Below are the code and all the weights of a small trained network. Each question names an input and a class and asks about switching units off, where a switched-off unit gives its printed mean instead of its output.

import numpy as np


def w(rows, s, z=0):
    codes = np.array(rows[::2]) - 128.0
    scale = np.full(codes.shape[1], s)
    scale[-1] = z or s
    return codes * scale


def f(y):
    return np.maximum(y, 0)


def log_softmax(a):
    a = a - a.max(-1, keepdims=True)
    return a - np.log(np.exp(a).sum(-1, keepdims=True))


def net(x, mask):
    res = np.array(x, float).reshape(1, 3) / 4 @ E
    y = f(res @ A[0][:, :-1].T + A[0][:, -1])
    res = res + np.where(mask, y, B[0][:, -1]) @ B[0][:, :-1]
    return log_softmax(res[-1] @ U[:, :-1].T + U[:, -1])


A, B = {}, {}
E = w([
[31,167,162,53,231,187,146,213],'x0',
[198,153,219,203,211,14,1,232],'x1',
[172,12,68,97,84,207,18,226],'x2',
],0.0053)
A[0] = w([
[48,159,184,28,216,201,139,237,242],'neuron 0',
[159,67,31,169,84,197,64,231,92],'neuron 1',
[107,131,56,16,83,253,202,29,115],'neuron 2',
[183,98,114,188,31,88,40,14,90],'neuron 3',
[210,189,188,150,176,46,56,182,17],'neuron 4',
[251,102,69,176,71,87,132,52,138],'neuron 5',
[143,183,159,152,157,59,206,59,63],'neuron 6',
[74,149,63,60,54,183,249,66,146],'neuron 7',
[110,210,246,162,117,61,218,64,116],'neuron 8',
[202,193,218,176,210,59,42,208,65],'neuron 9',
[74,86,16,47,49,210,245,53,88],'neuron 10',
[115,62,81,61,150,196,42,184,135],'neuron 11',
[207,81,141,209,14,77,96,19,97],'neuron 12',
[188,155,175,176,203,23,56,179,80],'neuron 13',
[71,205,203,184,149,34,191,25,63],'neuron 14',
[104,208,246,132,201,71,209,36,93],'neuron 15',
[230,8,45,119,87,183,43,211,166],'neuron 16',
[166,39,51,57,83,165,47,170,72],'neuron 17',
[171,129,195,184,222,77,80,172,6],'neuron 18',
[24,151,131,86,239,198,120,184,210],'neuron 19',
],0.0053,0.0022)
B[0] = w([
[86,163,241,22,17,31,147,65,235],'neuron 0',
[214,47,211,206,194,168,206,63,212],'neuron 1',
[143,147,53,204,49,86,64,235,247],'neuron 2',
[89,140,207,39,27,20,154,56,202],'neuron 3',
[171,146,24,214,64,74,105,223,195],'neuron 4',
[37,239,188,26,39,63,122,91,204],'neuron 5',
[208,42,195,205,176,175,200,110,175],'neuron 6',
[158,105,95,219,26,132,132,249,239],'neuron 7',
[204,35,200,185,150,184,206,107,198],'neuron 8',
[122,147,29,202,61,54,124,219,222],'neuron 9',
[157,141,24,222,22,69,90,235,255],'neuron 10',
[223,47,244,118,199,99,200,98,205],'neuron 11',
[73,207,193,24,46,14,140,59,211],'neuron 12',
[140,148,23,191,27,67,91,204,210],'neuron 13',
[223,24,208,182,182,197,224,123,197],'neuron 14',
[216,55,199,177,130,127,254,114,204],'neuron 15',
[241,62,222,128,159,133,211,90,252],'neuron 16',
[195,48,205,221,165,152,210,132,209],'neuron 17',
[186,153,56,172,69,51,124,220,184],'neuron 18',
[84,193,218,56,9,50,145,103,216],'neuron 19',
],0.0045,0.0069)
U = w([
[150,121,4,212,61,97,119,245,83],'0',
[226,5,219,178,200,173,219,81,74],'1',
[67,183,216,11,44,17,161,91,213],'2',
[113,123,134,127,127,133,118,112,221],'3',
[18,200,18,72,220,204,33,54,2],'4',
[44,186,1,45,243,196,67,35,2],'5',
[64,238,19,48,229,247,41,46,2],'6',
],0.005,0.0032)

Each question gives the input, the list of numbers given to net, and the class t.
The units are the neurons (one row each of A and B). Each row of codes is followed by its name. A weight is (code - 128) times the scale printed after its matrix; where a second scale follows, it is the last column's (A, B and U).
mask holds one flag per neuron, in row order. A switched-off neuron (its flag False) gives its mean, the last column of its row in B, instead of its output. The means were averaged over made-up inputs and are rounded, as every weight is.
A unit's drop is (log p(t) with every unit on - log p(t) with that unit switched off) / (log p(t) with every unit on - log p(t) with every unit switched off).
The circuit of an input: a set's keep is (log p(t) with only the set's units on - log p(t) with every unit switched off) / (log p(t) with every unit on - log p(t) with every unit switched off). Starting from the 12 units with the biggest drops (on a tie, the unit counted first), units are removed one at a time, each time the one whose removal leaves the highest keep (on an exact tie, the one counted first), for as long as the keep stays at least 0.8.
circuit, biggest first: the units of the circuit, biggest drop first
k most important neurons: the k neurons with the biggest drops, biggest first
drop when u is switched off: that unit's drop, to one decimal
input [-7,0,4], class 2: circuit, biggest first -> [neuron 12; neuron 3]
input [-4,-7,-2], class 0: circuit, biggest first -> [neuron 10]
input [-1,4,5], class 1: circuit, biggest first -> [neuron 16; neuron 1]
input [8,5,7], class 2: 2 most important neurons -> [neuron 0; neuron 19]
input [2,-8,-7], class 0: 2 most important neurons -> [neuron 10; neuron 2]
input [-7,-6,4], class 2: 3 most important neurons -> [neuron 12; neuron 5; neuron 3]
input [8,4,-8], class 1: 2 most important neurons -> [neuron 14; neuron 15]
input [-7,5,7], class 1: 4 most important neurons -> [neuron 16; neuron 1; neuron 17; neuron 0]
input [-7,-3,6], class 2: 3 most important neurons -> [neuron 5; neuron 12; neuron 3]
input [0,4,-5], class 1: drop when neuron 11 is switched off -> -0.2
input [-7,-4,1], class 2: drop when neuron 5 is switched off -> 0.2
input [-4,0,3], class 2: drop when neuron 12 is switched off -> 0.3
